Below is a small trained network, with its code and all its weights. Each question gives an input and a target symbol and asks what happens when units are switched off, that is, made to give their printed mean instead of their output.

import numpy as np


def w(rows, s, z=0):
    codes = np.array(rows[::2]) - 128.0
    scale = np.full(codes.shape[1], s)
    scale[-1] = z or s
    return codes * scale


def norm(h):
    return h / np.sqrt((h * h).mean(-1, keepdims=True) + 1e-5)


def f(y):
    return y / 2 * (1 + np.tanh(0.7978845608 * (y + 0.044715 * y**3)))


def softmax(a):
    e = np.exp(a - a.max(-1, keepdims=True))
    return e / e.sum(-1, keepdims=True)


def log_softmax(a):
    a = a - a.max(-1, keepdims=True)
    return a - np.log(np.exp(a).sum(-1, keepdims=True))


def net(x, mask):
    ids = ['ΘΠΣΨΩβελμτφ'.index(c) for c in x.split()]
    T = len(ids)
    res = E[ids] + P[:T]
    u = 0
    for l in range(2):
        r = norm(res)
        for j in range(3):
            rows = slice(3 * j, 3 * j + 3)
            q, k, v = (r @ M[l][rows].T for M in (Q, K, V))
            z = softmax(np.where(np.tri(T) > 0, q @ k.T / 3**0.5, -1e9)) @ v
            o = O[l][rows]
            res = res + np.where(mask[u + j], z, o[:, -1]) @ o[:, :-1]
        u += 3
        y = f(norm(res) @ A[l][:, :-1].T + A[l][:, -1])
        res = res + np.where(mask[u : u + 16], y, B[l][:, -1]) @ B[l][:, :-1]
        u += 16
    return log_softmax(norm(res)[-1] @ U[:, :-1].T + U[:, -1])


Q, K, V, O, A, B = {}, {}, {}, {}, {}, {}
E = w([
[115,61,130],'Θ',
[115,61,132],'Π',
[109,185,130],'Σ',
[122,73,122],'Ψ',
[113,56,137],'Ω',
[113,64,133],'β',
[113,67,139],'ε',
[186,124,229],'λ',
[118,67,128],'μ',
[121,66,126],'τ',
[2,98,78],'φ',
],0.028)
P = w([
[126,98,7],'0',
[198,163,8],'1',
[128,86,39],'2',
[83,123,191],'3',
[86,118,177],'4',
[94,115,168],'5',
[99,119,159],'6',
[103,118,153],'7',
[107,118,146],'8',
[114,118,142],'9',
[117,116,138],'10',
[121,116,133],'11',
[126,114,129],'12',
],0.015)
Q[0] = w([
[143,98,160],'L0H0',
[128,129,154],'L0H0',
[119,114,157],'L0H0',
[107,97,148],'L0H1',
[134,155,114],'L0H1',
[169,147,113],'L0H1',
[128,161,113],'L0H2',
[86,12,254],'L0H2',
[135,54,161],'L0H2',
],0.033)
K[0] = w([
[157,116,180],'L0H0',
[136,134,119],'L0H0',
[131,116,124],'L0H0',
[116,111,128],'L0H1',
[110,143,139],'L0H1',
[178,136,112],'L0H1',
[153,125,150],'L0H2',
[4,178,53],'L0H2',
[85,129,68],'L0H2',
],0.034)
V[0] = w([
[155,32,81],'L0H0',
[63,142,119],'L0H0',
[249,119,156],'L0H0',
[71,208,244],'L0H1',
[109,103,169],'L0H1',
[146,83,94],'L0H1',
[135,108,176],'L0H2',
[128,104,144],'L0H2',
[57,133,85],'L0H2',
],0.019)
O[0] = w([
[173,147,134,203],'L0H0',
[168,107,93,174],'L0H0',
[54,162,192,24],'L0H0',
[145,6,130,86],'L0H1',
[147,111,155,153],'L0H1',
[127,184,136,156],'L0H1',
[161,95,100,83],'L0H2',
[138,104,111,123],'L0H2',
[100,70,189,248],'L0H2',
],0.023,0.015)
A[0] = w([
[68,85,186,162],'L0N0',
[83,68,106,92],'L0N1',
[139,98,149,38],'L0N2',
[105,76,101,111],'L0N3',
[211,151,170,4],'L0N4',
[123,163,83,144],'L0N5',
[139,119,120,81],'L0N6',
[254,159,187,98],'L0N7',
[120,131,115,102],'L0N8',
[163,72,200,117],'L0N9',
[132,88,160,16],'L0N10',
[141,154,80,174],'L0N11',
[136,131,122,65],'L0N12',
[174,127,155,43],'L0N13',
[4,115,102,173],'L0N14',
[150,156,149,143],'L0N15',
],0.032,0.0041)
B[0] = w([
[25,224,91,215],'L0N0',
[127,47,20,186],'L0N1',
[156,135,107,164],'L0N2',
[141,29,76,187],'L0N3',
[162,204,50,161],'L0N4',
[209,147,42,156],'L0N5',
[147,98,137,134],'L0N6',
[219,253,19,199],'L0N7',
[154,121,112,126],'L0N8',
[111,157,25,254],'L0N9',
[185,146,112,180],'L0N10',
[247,84,63,162],'L0N11',
[146,120,126,124],'L0N12',
[124,174,95,147],'L0N13',
[103,235,98,153],'L0N14',
[66,159,86,143],'L0N15',
],0.041,0.018)
Q[1] = w([
[194,225,49],'L1H0',
[102,95,106],'L1H0',
[122,119,130],'L1H0',
[9,52,197],'L1H1',
[39,159,134],'L1H1',
[179,143,210],'L1H1',
[114,85,77],'L1H2',
[252,216,64],'L1H2',
[169,189,150],'L1H2',
],0.028)
K[1] = w([
[150,136,251],'L1H0',
[88,115,168],'L1H0',
[121,126,127],'L1H0',
[70,184,140],'L1H1',
[165,182,22],'L1H1',
[165,192,192],'L1H1',
[147,155,200],'L1H2',
[234,153,43],'L1H2',
[133,115,21],'L1H2',
],0.03)
V[1] = w([
[70,156,133],'L1H0',
[251,178,188],'L1H0',
[58,61,69],'L1H0',
[102,138,63],'L1H1',
[173,137,76],'L1H1',
[119,211,26],'L1H1',
[36,75,135],'L1H2',
[117,178,136],'L1H2',
[74,70,130],'L1H2',
],0.033)
O[1] = w([
[197,181,120,105],'L1H0',
[6,125,7,159],'L1H0',
[182,85,246,117],'L1H0',
[185,105,123,209],'L1H1',
[208,169,172,225],'L1H1',
[188,103,216,243],'L1H1',
[233,150,26,4],'L1H2',
[164,144,173,136],'L1H2',
[181,136,43,43],'L1H2',
],0.025,0.029)
A[1] = w([
[93,175,60,254],'L1N0',
[29,171,122,181],'L1N1',
[76,96,189,126],'L1N2',
[125,124,90,127],'L1N3',
[178,161,176,102],'L1N4',
[87,154,58,75],'L1N5',
[130,90,164,100],'L1N6',
[122,99,147,131],'L1N7',
[140,75,114,140],'L1N8',
[142,155,184,70],'L1N9',
[36,92,156,67],'L1N10',
[145,84,111,175],'L1N11',
[5,170,176,53],'L1N12',
[143,125,210,62],'L1N13',
[120,216,53,152],'L1N14',
[114,203,94,94],'L1N15',
],0.032,0.0071)
B[1] = w([
[216,164,175,234],'L1N0',
[204,182,170,188],'L1N1',
[180,169,154,145],'L1N2',
[122,150,163,154],'L1N3',
[194,175,144,149],'L1N4',
[109,158,225,184],'L1N5',
[106,101,80,147],'L1N6',
[115,138,90,142],'L1N7',
[92,194,147,175],'L1N8',
[132,92,211,137],'L1N9',
[153,170,58,143],'L1N10',
[112,188,159,176],'L1N11',
[227,2,63,154],'L1N12',
[34,96,146,139],'L1N13',
[90,21,39,252],'L1N14',
[218,160,119,205],'L1N15',
],0.053,0.023)
U = w([
[204,115,77,148],'Θ',
[112,251,162,169],'Π',
[48,164,78,211],'Σ',
[103,75,166,254],'Ψ',
[113,140,149,87],'Ω',
[118,137,149,77],'β',
[106,137,139,64],'ε',
[112,142,144,75],'λ',
[111,142,144,77],'μ',
[142,156,203,76],'τ',
[112,141,145,69],'φ',
],0.021,0.011)

Each question gives the input, a string of symbols that net reads in full, and the target symbol t.
The units are the heads (3 rows each of Q, K, V and O) and the neurons (one row each of A and B). Each row of codes is followed by its name. A weight is (code - 128) times the scale printed after its matrix; where a second scale follows, it is the last column's (O, A, B and U).
mask holds one flag per unit, layer by layer, with each layer's heads first. A switched-off unit (its flag False) gives its mean, the last column of its rows in O or B, instead of its output. The means were averaged over made-up inputs and are rounded, as every weight is.
A unit's drop is (log p(t) with every unit on - log p(t) with that unit switched off) / (log p(t) with every unit on - log p(t) with every unit switched off).
The circuit of an input: a set's keep is (log p(t) with only the set's units on - log p(t) with every unit switched off) / (log p(t) with every unit on - log p(t) with every unit switched off). Starting from the 12 units with the biggest drops (on a tie, the unit counted first), units are removed one at a time, each time the one whose removal leaves the highest keep (on an exact tie, the one counted first), for as long as the keep stays at least 0.8.
units of the circuit, in order: the units of the circuit, biggest drop first
top k neurons: the k neurons with the biggest drops, biggest first
heads that matter: for each layer, one digit per head in row order, 1 if its drop is at least 0.15 and else 0, layers parted by /
drop when u is switched off: that unit's drop, to one decimal
input Ψ Ω μ Ψ Σ Θ φ Ψ Σ Θ, target Π: units of the circuit, in order => L1N5
input Σ Σ β τ μ Θ Σ ε φ Ψ μ, target Π: heads that matter => 111 / 000
input φ φ Σ Σ φ Σ, target Σ: top 3 neurons => L1N0; L0N9; L0N0
input Ψ λ β, target τ: heads that matter => 100 / 000
input Π Σ β Ψ μ τ φ Ω φ, target Π: top 3 neurons => L1N14; L0N1; L0N3
input Σ Ψ φ Σ, target Π: heads that matter => 010 / 100
input ε φ Θ φ μ φ Ψ μ, target Π: heads that matter => 101 / 000
input Σ Σ φ β φ φ φ Σ, target Σ: heads that matter => 110 / 100
input φ Σ φ τ τ β Π Ψ Σ Σ μ Σ Σ, target Ψ: top 3 neurons => L0N0; L1N15; L1N0
input Σ Σ φ φ, target Π: top 2 neurons => L1N14; L0N14
input Π Σ Σ Σ ε φ φ β φ Σ μ ε, target Π: top 4 neurons => L0N7; L0N0; L1N5; L1N0
input φ φ τ φ φ φ φ φ Ψ τ, target Π: top 3 neurons => L0N7; L1N5; L0N0
input φ Ψ μ φ Ψ φ Σ Ψ φ Σ, target Π: top 2 neurons => L1N14; L0N1
input ε Σ φ φ τ Ψ Σ Ψ φ, target Σ: heads that matter => 101 / 000
input μ Θ ε Θ φ Σ φ φ, target Σ: top 4 neurons => L1N0; L0N7; L0N9; L1N1
input φ φ Π Σ Σ Σ Θ φ φ Σ, target Ψ: heads that matter => 010 / 100
input Σ Ω φ φ φ μ φ φ, target Ψ: heads that matter => 100 / 100
input φ τ Π φ Σ μ φ φ Σ τ Ψ φ Ψ, target Π: top 3 neurons => L0N7; L0N0; L1N5
input Σ φ Σ Π Σ φ Ψ Ψ Σ Θ Ψ Θ, target Π: top 2 neurons => L0N7; L1N5
input β τ φ β μ Ψ Ψ, target Π: top neuron => L0N7
input ε Ω Π μ β φ φ Ψ μ Σ Σ β, target Π: top neuron => L0N0
input Σ Ψ φ Ψ φ φ μ Θ Σ Σ φ τ φ, target Ψ: drop when L1H0 is switched off => 0.7
input β μ Θ Θ β τ φ Ω μ φ τ, target Π: drop when L0H1 is switched off => 0.2
